Below is a small trained network, with its code and all its weights. Each question gives an input and a class and asks what happens when units are switched off, that is, made to give their printed mean instead of their output.

import numpy as np


def w(rows, s, z=0):
    codes = np.array(rows[::2]) - 128.0
    scale = np.full(codes.shape[1], s)
    scale[-1] = z or s
    return codes * scale


def norm(h):
    return h / np.sqrt((h * h).mean(-1, keepdims=True) + 1e-5)


def f(y):
    return y / 2 * (1 + np.tanh(0.7978845608 * (y + 0.044715 * y**3)))


def log_softmax(a):
    a = a - a.max(-1, keepdims=True)
    return a - np.log(np.exp(a).sum(-1, keepdims=True))


def net(x, mask):
    res = np.array(x, float).reshape(1, 7) / 4 @ E
    u = 0
    for l in range(3):
        y = f(norm(res) @ A[l][:, :-1].T + A[l][:, -1])
        res = res + np.where(mask[u : u + 7], y, B[l][:, -1]) @ B[l][:, :-1]
        u += 7
    return log_softmax(norm(res)[-1] @ U[:, :-1].T + U[:, -1])


A, B = {}, {}
E = w([
[105,2,46,111,96],'x0',
[125,108,103,198,77],'x1',
[133,188,99,97,177],'x2',
[156,148,81,14,119],'x3',
[227,53,248,15,106],'x4',
[25,154,183,171,200],'x5',
[233,154,143,148,212],'x6',
],0.0028)
A[0] = w([
[150,89,124,130,162,141],'0.n0',
[169,250,122,109,210,15],'0.n1',
[97,120,24,133,110,18],'0.n2',
[141,143,65,254,145,25],'0.n3',
[114,138,129,131,111,173],'0.n4',
[65,132,150,187,175,8],'0.n5',
[135,148,177,163,157,53],'0.n6',
],0.0076,0.0012)
B[0] = w([
[73,194,174,90,18,140],'0.n0',
[94,254,137,66,138,238],'0.n1',
[123,108,54,97,100,209],'0.n2',
[154,164,162,187,33,254],'0.n3',
[146,118,99,137,176,144],'0.n4',
[135,80,181,146,184,188],'0.n5',
[75,125,92,84,112,143],'0.n6',
],0.0096,0.0031)
A[1] = w([
[156,146,178,120,113,130],'1.n0',
[64,87,190,178,215,56],'1.n1',
[84,142,79,199,157,13],'1.n2',
[101,95,2,104,103,107],'1.n3',
[156,96,148,55,127,114],'1.n4',
[172,125,153,78,83,63],'1.n5',
[129,134,121,207,137,2],'1.n6',
],0.0096,0.00082)
B[1] = w([
[125,88,70,129,174,172],'1.n0',
[59,86,151,24,55,202],'1.n1',
[214,92,141,145,134,176],'1.n2',
[12,112,67,211,206,252],'1.n3',
[199,104,142,183,151,198],'1.n4',
[160,72,120,109,162,201],'1.n5',
[197,130,124,111,43,168],'1.n6',
],0.011,0.0037)
A[2] = w([
[235,49,184,138,210,44],'2.n0',
[90,122,111,71,196,89],'2.n1',
[132,129,61,116,112,116],'2.n2',
[197,150,141,221,49,2],'2.n3',
[69,215,109,120,96,123],'2.n4',
[113,140,104,89,72,98],'2.n5',
[137,254,147,64,208,45],'2.n6',
],0.0097,0.0015)
B[2] = w([
[204,74,166,103,232,240],'2.n0',
[191,151,119,186,46,175],'2.n1',
[61,155,172,122,176,149],'2.n2',
[147,223,222,214,108,208],'2.n3',
[183,28,142,123,127,210],'2.n4',
[94,123,169,90,155,148],'2.n5',
[139,241,10,40,129,253],'2.n6',
],0.013,0.0048)
U = w([
[145,202,229,200,62,120],'0',
[33,78,54,200,177,186],'1',
[228,29,176,84,254,128],'2',
[52,50,227,34,53,5],'3',
[166,242,54,19,141,226],'4',
],0.0081,0.0011)

Each question gives the input, the list of numbers given to net, and the class t.
The units are the neurons (one row each of A and B). Each row of codes is followed by its name. A weight is (code - 128) times the scale printed after its matrix; where a second scale follows, it is the last column's (A, B and U).
mask holds one flag per neuron, layer by layer. A switched-off neuron (its flag False) gives its mean, the last column of its row in B, instead of its output. The means were averaged over made-up inputs and are rounded, as every weight is.
A unit's drop is (log p(t) with every unit on - log p(t) with that unit switched off) / (log p(t) with every unit on - log p(t) with every unit switched off).
most important unit: the unit with the biggest drop
k most important neurons: the k neurons with the biggest drops, biggest first
top k neurons in layer l: the k neurons of layer l with the biggest drops, biggest first
drop of u: that unit's drop, to one decimal
input [7,-2,-6,3,-6,-6,7], class 1: most important unit -> 1.n3
input [-3,1,2,2,-7,6,-3], class 0: 2 most important neurons -> (0.n3, 1.n2)
input [1,-6,1,-3,-1,8,6], class 4: 2 most important neurons -> (0.n1, 2.n6)
input [6,-3,-4,8,-1,-1,6], class 1: 2 most important neurons -> (1.n3, 0.n5)
input [8,-3,-3,-1,-8,-3,7], class 0: 2 most important neurons -> (0.n3, 2.n3)
input [5,-1,1,2,3,5,-4], class 1: top 2 neurons in layer 0 -> (0.n5, 0.n1)
input [-4,3,4,-5,-5,4,-3], class 0: top 2 neurons in layer 1 -> (1.n2, 1.n6)
input [-1,-7,5,4,4,-5,-3], class 2: 3 most important neurons -> (1.n4, 2.n0, 1.n5)
input [0,-8,7,-4,8,3,1], class 4: 2 most important neurons -> (2.n6, 0.n1)
input [-7,8,-3,6,-4,-2,-8], class 1: 2 most important neurons -> (1.n3, 0.n2)
input [8,0,-8,0,-3,7,-3], class 3: top 2 neurons in layer 0 -> (0.n5, 0.n6)
input [4,-2,0,-2,-5,0,2], class 0: drop of 0.n3 -> 1.1
input [3,-3,2,-5,-8,-4,5], class 0: drop of 0.n5 -> 0.0
input [0,8,0,-7,-3,0,-7], class 0: drop of 2.n3 -> 0.1
input [8,-4,-1,-2,-3,6,0], class 3: most important unit -> 0.n5
input [2,-5,-6,-4,-4,0,7], class 0: drop of 0.n3 -> 1.4
